M =
430	593	923	796	496	756	403	650	731	571
709	620	865	796	802	591	450	680	481	928
506	757	457	424	700	977	736	531	606	775
608	811	748	362	666	922	498	605	575	775
633	811	807	300	632	756	450	605	512	724
481	565	748	672	360	701	593	635	856	317
557	620	807	858	768	591	450	635	481	928
557	702	632	610	768	977	593	590	575	928
430	647	981	734	530	812	355	635	668	673
582	757	340	300	666	701	832	516	575	622
481	511	340	796	598	481	879	561	700	470
379	702	807	548	598	315	450	546	481	673
582	811	515	238	666	812	689	546	544	724
M[-13,-10] => 430
M[4,1] => 811
M[9,3] => 300
M[-2,-6] => 598
M[:, 3] => [796, 796, 424, 362, 300, 672, 858, 610, 734, 300, 796, 548, 238]
M[10,-6] => 598
M[7,6] => 593
M[-10,-6] => 666
M[:, 7] => [650, 680, 531, 605, 605, 635, 635, 590, 635, 516, 561, 546, 546]
M[:, 2] => [923, 865, 457, 748, 807, 748, 807, 632, 981, 340, 340, 807, 515]
M[-10,-8] => 748
M[3] => [608, 811, 748, 362, 666, 922, 498, 605, 575, 775]
M[:, 8] => [731, 481, 606, 575, 512, 856, 481, 575, 668, 575, 700, 481, 544]
M[-1,2] => 515
M[-13,-1] => 571
M[10,-8] => 340
M[:, 5] => [756, 591, 977, 922, 756, 701, 591, 977, 812, 701, 481, 315, 812]
M[:, -9] => [593, 620, 757, 811, 811, 565, 620, 702, 647, 757, 511, 702, 811]
M[11,-7] => 548
M[-7,-7] => 858
M[0,-4] => 403
M[-5,-9] => 647
M[:, 4] => [496, 802, 700, 666, 632, 360, 768, 768, 530, 666, 598, 598, 666]
M[2,-10] => 506
M[6] => [557, 620, 807, 858, 768, 591, 450, 635, 481, 928]
M[4] => [633, 811, 807, 300, 632, 756, 450, 605, 512, 724]
M[-6,-9] => 702
M[0,-2] => 731
M[6,9] => 928
M[-12,-6] => 802
M[-6,-8] => 632
M[6,-6] => 768
M[-12,-3] => 680
M[6,-2] => 481
M[2,6] => 736

x = 53,-37,64,-60,0,-39,-45,31
x[0] -> 53
x[4] -> 0

X = [-37 -20 -65  23 -58  71 -44 -25  85  84  81 -38 -38]
X[0]	-37
X[10]	81
X[9]	84
X[6]	-44
X[12]	-38

B =
37	-23	-10	23	-23	4	-22	-42	-15
37	-23	-10	23	-23	4	-22	-42	-16
37	-23	-10	24	-24	4	-22	-42	-16
19	-26	-16	27	-44	-3	-7	3	-46
37	-23	-10	23	-24	4	-22	-43	-15
38	-32	-28	14	-9	10	-26	15	-8
37	-32	-29	14	-9	10	-26	14	-8
37	-23	-10	23	-24	4	-23	-42	-16
37	-23	-11	23	-24	5	-22	-42	-16
20	-26	-16	26	-43	-4	-6	2	-46
38	-32	-29	14	-9	10	-26	14	-8
20	-27	-16	26	-44	-3	-8	2	-46
37	-32	-28	15	-9	10	-26	14	-8
37	-23	-10	23	-24	4	-23	-42	-15
38	-32	-28	14	-9	10	-26	14	-8
B[0,0]	37
B[11,2]	-16
B[0,1]	-23
B[10]	[38, -32, -29, 14, -9, 10, -26, 14, -8]
B[0]	[37, -23, -10, 23, -23, 4, -22, -42, -15]
B[:, 2]	[-10, -10, -10, -16, -10, -28, -29, -10, -11, -16, -29, -16, -28, -10, -28]
B[5,3]	14
B[4,6]	-22
B[7]	[37, -23, -10, 23, -24, 4, -23, -42, -16]
B[2,7]	-42
B[2]	[37, -23, -10, 24, -24, 4, -22, -42, -16]
B[:, 7]	[-42, -42, -42, 3, -43, 15, 14, -42, -42, 2, 14, 2, 14, -42, 14]
B[3,5]	-3
B[8,6]	-22
B[13,2]	-10
B[9,1]	-26
B[:, 1]	[-23, -23, -23, -26, -23, -32, -32, -23, -23, -26, -32, -27, -32, -23, -32]
B[2,1]	-23
B[10,5]	10
B[3]	[19, -26, -16, 27, -44, -3, -7, 3, -46]
B[3,6]	-7
B[6,7]	14
B[1,2]	-10
B[14,8]	-8
B[5]	[38, -32, -28, 14, -9, 10, -26, 15, -8]
B[10,8]	-8
B[11,4]	-44
B[:, 0]	[37, 37, 37, 19, 37, 38, 37, 37, 37, 20, 38, 20, 37, 37, 38]
B[5,8]	-8
B[9,3]	26
B[11,8]	-46
B[7,3]	23
B[12]	[37, -32, -28, 15, -9, 10, -26, 14, -8]
B[11,1]	-27
B[11,3]	26
B[14]	[38, -32, -28, 14, -9, 10, -26, 14, -8]
B[:, 6]	[-22, -22, -22, -7, -22, -26, -26, -23, -22, -6, -26, -8, -26, -23, -26]

data =
[[36, 71, 63, 52, 53, 56, 61, 50, 69, 66, 39, 61, 45, 63, 41, 48],
 [59, 71, 52, 45, 44, 33, 54, 52, 77, 64, 63, 48, 64, 48, 70, 54],
 [75, 54, 45, 43, 53, 64, 70, 50, 80, 51, 46, 45, 67, 47, 52, 66],
 [43, 50, 46, 53, 53, 51, 52, 46, 50, 66, 58, 21, 42, 58, 64, 49],
 [59, 62, 55, 49, 48, 35, 77, 39, 44, 47, 77, 52, 67, 45, 49, 40],
 [39, 59, 56, 44, 73, 62, 57, 57, 69, 71, 44, 37, 61, 50, 62, 44],
 [54, 61, 54, 54, 56, 62, 59, 52, 83, 49, 45, 57, 54, 66, 27, 51],
 [55, 56, 48, 43, 51, 43, 67, 69, 41, 40, 40, 57, 71, 32, 58, 55],
 [43, 56, 48, 59, 53, 53, 47, 39, 49, 66, 52, 24, 43, 57, 61, 60],
 [66, 60, 56, 60, 58, 66, 71, 59, 61, 62, 49, 44, 82, 53, 35, 56],
 [50, 53, 47, 49, 50, 39, 68, 55, 54, 44, 46, 58, 65, 44, 45, 63],
 [58, 63, 50, 46, 57, 72, 50, 52, 75, 38, 51, 46, 46, 67, 29, 44],
 [41, 42, 44, 55, 47, 45, 71, 61, 43, 45, 63, 56, 58, 52, 44, 53],
 [56, 44, 54, 72, 56, 60, 60, 51, 60, 64, 54, 52, 36, 64, 56, 57]]
data[0, 0] => 36
data[1, 9] => 64
data[6, 0] => 54
data[2, 11] => 45
data[10, 9] => 44
data[13, 3] => 72
data[5] => [39, 59, 56, 44, 73, 62, 57, 57, 69, 71, 44, 37, 61, 50, 62, 44]
data[:, 9] => [66, 64, 51, 66, 47, 71, 49, 40, 66, 62, 44, 38, 45, 64]
data[11, 11] => 46
data[11, 9] => 38
data[9, 7] => 59
data[4, 3] => 49
data[5, 7] => 57
data[3, 6] => 52
data[3] => [43, 50, 46, 53, 53, 51, 52, 46, 50, 66, 58, 21, 42, 58, 64, 49]
data[8, 12] => 43
data[:, 15] => [48, 54, 66, 49, 40, 44, 51, 55, 60, 56, 63, 44, 53, 57]
data[:, 13] => [63, 48, 47, 58, 45, 50, 66, 32, 57, 53, 44, 67, 52, 64]
data[2, 15] => 66
data[6, 2] => 54
data[10] => [50, 53, 47, 49, 50, 39, 68, 55, 54, 44, 46, 58, 65, 44, 45, 63]
data[7, 9] => 40
data[:, 10] => [39, 63, 46, 58, 77, 44, 45, 40, 52, 49, 46, 51, 63, 54]
data[9, 14] => 35
data[1, 13] => 48
data[:, 7] => [50, 52, 50, 46, 39, 57, 52, 69, 39, 59, 55, 52, 61, 51]
data[3, 14] => 64
data[13] => [56, 44, 54, 72, 56, 60, 60, 51, 60, 64, 54, 52, 36, 64, 56, 57]
data[5, 14] => 62
data[2] => [75, 54, 45, 43, 53, 64, 70, 50, 80, 51, 46, 45, 67, 47, 52, 66]
data[:, 6] => [61, 54, 70, 52, 77, 57, 59, 67, 47, 71, 68, 50, 71, 60]
data[5, 12] => 61
data[:, 3] => [52, 45, 43, 53, 49, 44, 54, 43, 59, 60, 49, 46, 55, 72]
data[:, 11] => [61, 48, 45, 21, 52, 37, 57, 57, 24, 44, 58, 46, 56, 52]
data[2, 6] => 70
data[7, 10] => 40

W = ((-267, -159, -56, -270, -174, 10, -276, -204), (-224, -150, -57, -146, -305, -120, -80, -344), (-234, -256, -123, -129, -209, -223, -106, -333), (-137, -133, -202, -173, -184, -206, -176, -138), (-169, -248, -239, -307, -272, -151, -65, -181), (-223, -256, -197, -174, -133, -194, -223, -159), (-79, -94, -131, -111, -96, -162, -259, -208), (112, 140, 631, -613, 278, 14, 21, -116), (305, 367, 408, 639, 21, -78, 111, 272), (-16, -438, -210, -94, 123, -232, -275, -614), (-176, -210, -92, -63, -84, -210, -111, -123), (-190, 402, -576, -385, -109, -92, -199, -394), (-199, -228, -255, -172, -49, -207, -111, -144), (-257, -219, -134, -132, -134, -137, -144, -117))
Indices start at 0.
(0, 0) -> -267
(9, 5) -> -232
(10, 6) -> -111
(7, 5) -> 14
(4, 1) -> -248
(0, 6) -> -276
(6, 6) -> -259
(1, 6) -> -80
(11, 6) -> -199
(8, 7) -> 272
(9, 0) -> -16
(6, 7) -> -208
(7, 4) -> 278
(5, 3) -> -174
(11, 1) -> 402
(3, 6) -> -176
(3, 2) -> -202
(5, 1) -> -256
(3, 1) -> -133
(10, 7) -> -123
(6, 2) -> -131
(12, 2) -> -255
(6, 4) -> -96
(8, 6) -> 111
(0, 7) -> -204
(7, 6) -> 21
(10, 4) -> -84
(2, 3) -> -129
(2, 7) -> -333
(10, 5) -> -210
(11, 5) -> -92
(13, 5) -> -137
